Below is a small trained network, with its code and all its weights. Each question gives an input and a target symbol and asks what happens when units are switched off, that is, made to give their printed mean instead of their output.

import numpy as np


def w(rows, s, z=0):
    codes = np.array(rows[::2]) - 128.0
    scale = np.full(codes.shape[1], s)
    scale[-1] = z or s
    return codes * scale


def norm(h):
    return h / np.sqrt((h * h).mean(-1, keepdims=True) + 1e-5)


def softmax(a):
    e = np.exp(a - a.max(-1, keepdims=True))
    return e / e.sum(-1, keepdims=True)


def log_softmax(a):
    a = a - a.max(-1, keepdims=True)
    return a - np.log(np.exp(a).sum(-1, keepdims=True))


def net(x, mask):
    ids = ['ΞΨβδεζθλμτφ'.index(c) for c in x.split()]
    T = len(ids)
    res = E[ids] + P[:T]
    u = 0
    for l in range(2):
        r = norm(res)
        for j in range(3):
            rows = slice(2 * j, 2 * j + 2)
            q, k, v = (r @ M[l][rows].T for M in (Q, K, V))
            z = softmax(np.where(np.tri(T) > 0, q @ k.T / 2**0.5, -1e9)) @ v
            o = O[l][rows]
            res = res + np.where(mask[u + j], z, o[:, -1]) @ o[:, :-1]
        u += 3
    return log_softmax(norm(res)[-1] @ U[:, :-1].T + U[:, -1])


Q, K, V, O = {}, {}, {}, {}
E = w([
[169,53,226,98,157],'Ξ',
[188,152,205,67,29],'Ψ',
[51,155,130,129,79],'β',
[52,202,108,8,41],'δ',
[73,108,118,93,202],'ε',
[248,164,138,40,66],'ζ',
[56,241,207,58,213],'θ',
[229,105,45,177,139],'λ',
[101,174,28,114,246],'μ',
[49,141,98,63,183],'τ',
[109,51,196,139,214],'φ',
],0.012)
P = w([
[54,90,115,2,168],'0',
[23,153,75,59,156],'1',
[60,195,88,102,128],'2',
[77,193,111,134,130],'3',
[78,190,115,167,133],'4',
[71,183,124,174,129],'5',
[145,121,119,197,157],'6',
],0.0089)
Q[0] = w([
[197,103,69,120,142],'0.h0',
[84,91,123,105,80],'0.h0',
[97,139,29,228,154],'0.h1',
[164,219,28,93,58],'0.h1',
[254,99,55,92,134],'0.h2',
[112,121,92,97,170],'0.h2',
],0.0099)
K[0] = w([
[134,121,169,53,102],'0.h0',
[133,248,164,157,127],'0.h0',
[61,105,82,172,154],'0.h1',
[171,130,69,35,101],'0.h1',
[146,174,128,128,127],'0.h2',
[214,122,103,126,107],'0.h2',
],0.011)
V[0] = w([
[2,109,130,105,157],'0.h0',
[130,123,176,189,13],'0.h0',
[61,128,67,55,100],'0.h1',
[163,217,103,126,143],'0.h1',
[150,167,187,53,143],'0.h2',
[41,201,191,100,120],'0.h2',
],0.0098)
O[0] = w([
[180,191,96,65,137,255],'0.h0',
[146,148,244,139,213,73],'0.h0',
[140,139,190,187,123,240],'0.h1',
[132,46,80,110,183,139],'0.h1',
[93,191,118,99,170,177],'0.h2',
[122,123,2,139,158,227],'0.h2',
],0.0093)
Q[1] = w([
[142,179,57,135,97],'1.h0',
[146,90,187,144,90],'1.h0',
[174,249,81,109,149],'1.h1',
[152,147,72,129,158],'1.h1',
[59,123,132,163,150],'1.h2',
[122,100,103,91,128],'1.h2',
],0.013)
K[1] = w([
[122,91,244,83,204],'1.h0',
[74,175,67,109,202],'1.h0',
[221,81,162,254,132],'1.h1',
[218,59,83,180,76],'1.h1',
[222,64,183,131,81],'1.h2',
[109,118,115,87,211],'1.h2',
],0.0087)
V[1] = w([
[232,148,179,193,83],'1.h0',
[119,120,127,169,19],'1.h0',
[83,111,125,91,119],'1.h1',
[129,2,157,177,132],'1.h1',
[98,163,47,58,62],'1.h2',
[173,92,121,121,71],'1.h2',
],0.012)
O[1] = w([
[255,194,109,136,39,73],'1.h0',
[106,1,144,75,74,118],'1.h0',
[181,96,109,78,143,131],'1.h1',
[63,163,219,90,124,27],'1.h1',
[105,27,115,177,102,254],'1.h2',
[211,81,97,82,143,113],'1.h2',
],0.0091,0.018)
U = w([
[118,129,139,118,124,69],'Ξ',
[104,182,143,172,114,167],'Ψ',
[165,148,98,168,81,187],'β',
[132,136,145,140,107,107],'δ',
[136,138,113,101,106,30],'ε',
[98,113,165,128,146,78],'ζ',
[145,131,49,4,186,243],'θ',
[131,105,160,59,104,253],'λ',
[134,137,131,145,121,76],'μ',
[142,130,140,112,124,105],'τ',
[131,129,135,116,119,87],'φ',
],0.015,0.0046)

Each question gives the input, a string of symbols that net reads in full, and the target symbol t.
The units are the heads (2 rows each of Q, K, V and O). Each row of codes is followed by its name. A weight is (code - 128) times the scale printed after its matrix; where a second scale follows, it is the last column's (O and U).
mask holds one flag per head, layer by layer. A switched-off head (its flag False) gives its mean, the last column of its rows in O, instead of its output. The means were averaged over made-up inputs and are rounded, as every weight is.
A unit's drop is (log p(t) with every unit on - log p(t) with that unit switched off) / (log p(t) with every unit on - log p(t) with every unit switched off).
The circuit of an input: a set's keep is (log p(t) with only the set's units on - log p(t) with every unit switched off) / (log p(t) with every unit on - log p(t) with every unit switched off). Starting from all 6 units, units are removed one at a time, each time the one whose removal leaves the highest keep (on an exact tie, the one counted first), for as long as the keep stays at least 0.8.
circuit, biggest first: the units of the circuit, biggest drop first
unit that matters most: the unit with the biggest drop
which heads matter: for each layer, one digit per head in row order, 1 if its drop is at least 0.15 and else 0, layers parted by /
drop when u is switched off: that unit's drop, to one decimal
input ε β ε β δ δ Ξ, target θ: which heads matter -> 010 / 000
input λ Ψ β Ψ, target λ: unit that matters most -> 0.h0
input β λ Ψ Ψ ε, target β: which heads matter -> 001 / 100
input Ψ λ β Ψ, target Ψ: circuit, biggest first -> 0.h0, 1.h1, 0.h2, 1.h0
input λ ζ φ, target λ: which heads matter -> 101 / 100
input β λ β, target β: which heads matter -> 001 / 100
input λ Ψ β β Ψ φ, target λ: which heads matter -> 111 / 110
input λ δ λ β λ θ, target λ: circuit, biggest first -> 0.h2, 0.h0, 1.h0, 1.h2
input Ψ λ μ δ ε β δ, target Ψ: which heads matter -> 111 / 110
input Ψ β λ λ λ ζ, target Ψ: which heads matter -> 101 / 110
input β λ Ξ, target β: circuit, biggest first -> 0.h2, 1.h0
input λ β β δ, target λ: circuit, biggest first -> 0.h0, 0.h2, 1.h1, 1.h0
input β λ β β β δ, target β: circuit, biggest first -> 0.h2, 1.h0
input β φ β μ β Ψ, target θ: unit that matters most -> 0.h1
input λ β Ξ, target λ: circuit, biggest first -> 0.h2, 0.h0, 1.h1, 1.h0
input Ψ λ δ ζ λ λ, target Ψ: which heads matter -> 101 / 111
input λ Ψ Ψ τ, target λ: circuit, biggest first -> 0.h0, 0.h2, 1.h1, 1.h0
input λ φ β θ φ β, target λ: which heads matter -> 101 / 110
input λ Ψ Ψ, target λ: circuit, biggest first -> 0.h0, 1.h1, 0.h2, 1.h0
input λ λ Ξ λ Ψ β, target λ: drop when 0.h2 is switched off -> 0.4
input Ξ τ β τ β ε Ψ, target θ: drop when 0.h1 is switched off -> 1.0
input β ε β Ψ Ξ, target θ: drop when 0.h1 is switched off -> 0.9
